Here is a tiny trained network, its code and every weight. The questions are about switching its units off for an input and a class, where a switched-off unit gives its printed mean instead of its output.

import numpy as np


def w(rows, s, z=0):
    codes = np.array(rows[::2]) - 128.0
    scale = np.full(codes.shape[1], s)
    scale[-1] = z or s
    return codes * scale


def f(y):
    return np.maximum(y, 0)


def log_softmax(a):
    a = a - a.max(-1, keepdims=True)
    return a - np.log(np.exp(a).sum(-1, keepdims=True))


def net(x, mask):
    res = np.array(x, float).reshape(1, 5) / 4 @ E
    y = f(res @ A[0][:, :-1].T + A[0][:, -1])
    res = res + np.where(mask, y, B[0][:, -1]) @ B[0][:, :-1]
    return log_softmax(res[-1] @ U[:, :-1].T + U[:, -1])


A, B = {}, {}
E = w([
[196,1,154,107,212,218,96,207,128,50],'x0',
[56,150,67,164,125,78,150,193,112,163],'x1',
[78,168,121,228,108,33,92,211,61,36],'x2',
[123,79,129,44,88,218,81,191,67,48],'x3',
[179,124,159,209,37,86,238,91,84,113],'x4',
],0.0092)
A[0] = w([
[102,130,152,86,160,109,126,88,144,105,82],'n1',
[127,157,77,86,100,111,135,39,127,168,224],'n2',
[173,99,162,124,150,167,119,142,107,130,122],'n3',
[194,73,133,1,111,252,110,125,129,125,163],'n4',
[127,111,144,165,116,152,138,184,62,37,184],'n5',
[67,122,57,79,241,85,134,153,139,156,140],'n6',
[96,169,125,96,56,107,156,149,131,226,179],'n7',
[154,144,175,150,48,117,121,163,29,87,254],'n8',
],0.0099,0.0052)
B[0] = w([
[129,103,123,228,124,202,163,146,76,51,141],'n1',
[174,119,113,115,81,78,123,137,147,65,193],'n2',
[79,174,228,164,49,197,99,51,143,34,170],'n3',
[240,109,173,177,201,212,29,129,173,138,251],'n4',
[169,109,115,57,2,84,204,161,167,35,215],'n5',
[216,129,50,163,87,107,155,208,123,126,185],'n6',
[195,107,73,160,13,16,96,132,191,122,191],'n7',
[162,79,25,92,76,111,175,122,98,123,222],'n8',
],0.0075,0.019)
U = w([
[124,96,119,161,167,119,79,184,161,160,199],'0',
[109,93,84,116,74,74,158,126,144,90,180],'1',
[136,86,148,124,156,182,80,112,166,65,218],'2',
[8,105,144,161,164,145,124,135,124,138,4],'3',
[44,98,121,82,149,139,140,113,130,134,9],'4',
],0.012,0.0026)

Each question gives the input, the list of numbers given to net, and the class t.
The units are the neurons (one row each of A and B). Each row of codes is followed by its name. A weight is (code - 128) times the scale printed after its matrix; where a second scale follows, it is the last column's (A, B and U).
mask holds one flag per neuron, in row order. A switched-off neuron (its flag False) gives its mean, the last column of its row in B, instead of its output. The means were averaged over made-up inputs and are rounded, as every weight is.
A unit's drop is (log p(t) with every unit on - log p(t) with that unit switched off) / (log p(t) with every unit on - log p(t) with every unit switched off).
The circuit of an input: a set's keep is (log p(t) with only the set's units on - log p(t) with every unit switched off) / (log p(t) with every unit on - log p(t) with every unit switched off). Starting from all 8 units, units are removed one at a time, each time the one whose removal leaves the highest keep (on an exact tie, the one counted first), for as long as the keep stays at least 0.8.
circuit, biggest first: the units of the circuit, biggest drop first
top k neurons: the k neurons with the biggest drops, biggest first
drop of u: that unit's drop, to one decimal
input [-5,1,-5,5,-4], class 2: top 2 neurons	n4, n2
input [-4,-6,-6,-2,2], class 2: circuit, biggest first	n5
input [3,3,-3,-3,-3], class 0: circuit, biggest first	n5, n6
input [-1,-8,8,-3,-8], class 0: circuit, biggest first	n5, n3
input [2,-8,6,8,5], class 1: top 2 neurons	n5, n8
input [5,-8,8,-3,0], class 1: top 2 neurons	n4, n5
input [-2,2,-4,3,0], class 2: top 3 neurons	n8, n5, n6
input [2,3,-2,-6,-6], class 0: top 2 neurons	n5, n8
input [8,-2,8,-7,-6], class 1: top 3 neurons	n4, n5, n6
input [3,-4,8,0,-5], class 1: top 2 neurons	n4, n5
input [3,7,-2,8,3], class 2: top 2 neurons	n4, n7
input [-4,4,-5,3,-6], class 0: drop of n6	0.1
input [-8,-4,-6,7,0], class 2: drop of n4	0.9
input [-1,3,-4,0,-6], class 0: drop of n6	0.2
